Here is a tiny trained network, its code and every weight. The questions are about switching its units off for an input and a class, where a switched-off unit gives its printed mean instead of its output.

import numpy as np


def w(rows, s, z=0):
    codes = np.array(rows[::2]) - 128.0
    scale = np.full(codes.shape[1], s)
    scale[-1] = z or s
    return codes * scale


def f(y):
    return np.maximum(y, 0)


def log_softmax(a):
    a = a - a.max(-1, keepdims=True)
    return a - np.log(np.exp(a).sum(-1, keepdims=True))


def net(x, mask):
    res = np.array(x, float).reshape(1, 7) / 4 @ E
    y = f(res @ A[0][:, :-1].T + A[0][:, -1])
    res = res + np.where(mask, y, B[0][:, -1]) @ B[0][:, :-1]
    return log_softmax(res[-1] @ U[:, :-1].T + U[:, -1])


A, B = {}, {}
E = w([
[126,129,127,130,129,131,131],'x0',
[193,65,246,48,211,165,183],'x1',
[130,121,126,131,131,127,121],'x2',
[124,126,127,131,131,129,129],'x3',
[137,125,128,130,123,129,129],'x4',
[238,230,125,207,227,50,138],'x5',
[99,190,237,188,124,211,1],'x6',
],0.0083)
A[0] = w([
[145,67,68,61,100,29,237,99],'N0',
[120,125,20,141,100,99,140,116],'N1',
[173,53,224,22,203,160,165,19],'N2',
[137,93,58,77,89,40,205,103],'N3',
[73,197,11,201,37,113,83,34],'N4',
[90,178,217,201,116,197,18,103],'N5',
[213,217,119,223,254,43,137,183],'N6',
[120,191,218,199,129,178,46,105],'N7',
[47,69,93,96,43,194,106,162],'N8',
[108,136,209,168,125,187,63,109],'N9',
[111,156,206,214,98,194,55,108],'N10',
[195,244,104,212,234,66,118,181],'N11',
[101,151,67,173,28,109,52,2],'N12',
[54,35,116,46,51,199,112,134],'N13',
[186,58,228,34,226,178,175,13],'N14',
[29,74,117,59,49,199,106,138],'N15',
[96,172,172,157,84,186,61,80],'N16',
[60,176,2,189,75,114,58,57],'N17',
[37,50,158,91,60,170,153,172],'N18',
[90,180,55,166,84,140,91,2],'N19',
[95,172,70,179,49,90,100,35],'N20',
[140,82,12,110,135,69,246,81],'N21',
[172,82,230,66,203,155,166,6],'N22',
],0.0081,0.0027)
B[0] = w([
[95,53,42,71,203,212,38,214],'N0',
[53,200,160,194,191,197,92,175],'N1',
[101,214,200,218,156,180,130,212],'N2',
[106,49,42,69,189,194,66,197],'N3',
[92,214,248,217,137,186,125,216],'N4',
[114,72,52,25,186,177,79,232],'N5',
[254,51,126,121,26,37,227,253],'N6',
[101,43,54,38,193,155,66,220],'N7',
[215,103,155,114,74,36,204,208],'N8',
[98,71,70,65,182,169,95,195],'N9',
[92,79,86,56,150,172,98,212],'N10',
[218,82,140,110,59,18,233,245],'N11',
[116,144,141,167,144,133,113,189],'N12',
[206,82,143,140,42,22,194,218],'N13',
[56,249,213,246,160,175,94,220],'N14',
[206,82,138,121,45,46,191,214],'N15',
[114,97,90,70,187,163,103,191],'N16',
[79,227,231,223,150,157,133,213],'N17',
[192,91,128,122,45,72,193,206],'N18',
[109,182,116,174,137,143,149,176],'N19',
[80,191,174,208,140,146,139,184],'N20',
[64,51,41,12,192,181,68,210],'N21',
[85,214,213,219,130,147,118,199],'N22',
],0.008,0.014)
U = w([
[215,51,120,91,36,18,243,232],'0',
[58,35,32,12,193,201,57,1],'1',
[46,214,220,215,141,185,129,68],'2',
],0.011,0.0011)

Each question gives the input, the list of numbers given to net, and the class t.
The units are the neurons (one row each of A and B). Each row of codes is followed by its name. A weight is (code - 128) times the scale printed after its matrix; where a second scale follows, it is the last column's (A, B and U).
mask holds one flag per neuron, in row order. A switched-off neuron (its flag False) gives its mean, the last column of its row in B, instead of its output. The means were averaged over made-up inputs and are rounded, as every weight is.
A unit's drop is (log p(t) with every unit on - log p(t) with that unit switched off) / (log p(t) with every unit on - log p(t) with every unit switched off).
most important unit: the unit with the biggest drop
k most important neurons: the k neurons with the biggest drops, biggest first
drop of u: that unit's drop, to one decimal
input [-8,8,2,-3,1,-7,-3], class 2: most important unit -> N14
input [3,6,-5,2,-3,5,3], class 2: 3 most important neurons -> (N14; N22; N2)
input [5,7,6,-4,7,-7,3], class 0: 3 most important neurons -> (N13; N15; N18)
input [2,-7,-4,2,-3,-6,0], class 2: 4 most important neurons -> (N4; N17; N6; N11)
input [-6,-7,-7,-3,3,-4,5], class 2: 2 most important neurons -> (N4; N17)
input [5,-3,-4,6,-5,6,6], class 0: 4 most important neurons -> (N11; N6; N0; N21)
input [7,0,3,-8,-6,-6,-8], class 1: 3 most important neurons -> (N0; N21; N3)
input [6,7,-1,7,-8,-8,-3], class 0: 3 most important neurons -> (N13; N18; N15)
input [-6,-3,1,1,7,2,3], class 1: 2 most important neurons -> (N14; N2)
input [5,8,6,-1,2,-6,4], class 2: 2 most important neurons -> (N14; N2)
input [-4,6,1,-6,-2,6,7], class 1: 2 most important neurons -> (N7; N5)
input [1,5,3,-7,-8,1,-6], class 1: 2 most important neurons -> (N0; N21)
input [-1,7,5,-4,2,-5,-2], class 2: 2 most important neurons -> (N14; N2)
input [0,5,-1,-2,7,-6,1], class 0: most important unit -> N13
input [3,-8,3,-6,-3,-8,0], class 0: drop of N22 -> 0.2
input [-6,4,4,4,-4,3,1], class 2: drop of N8 -> 0.3
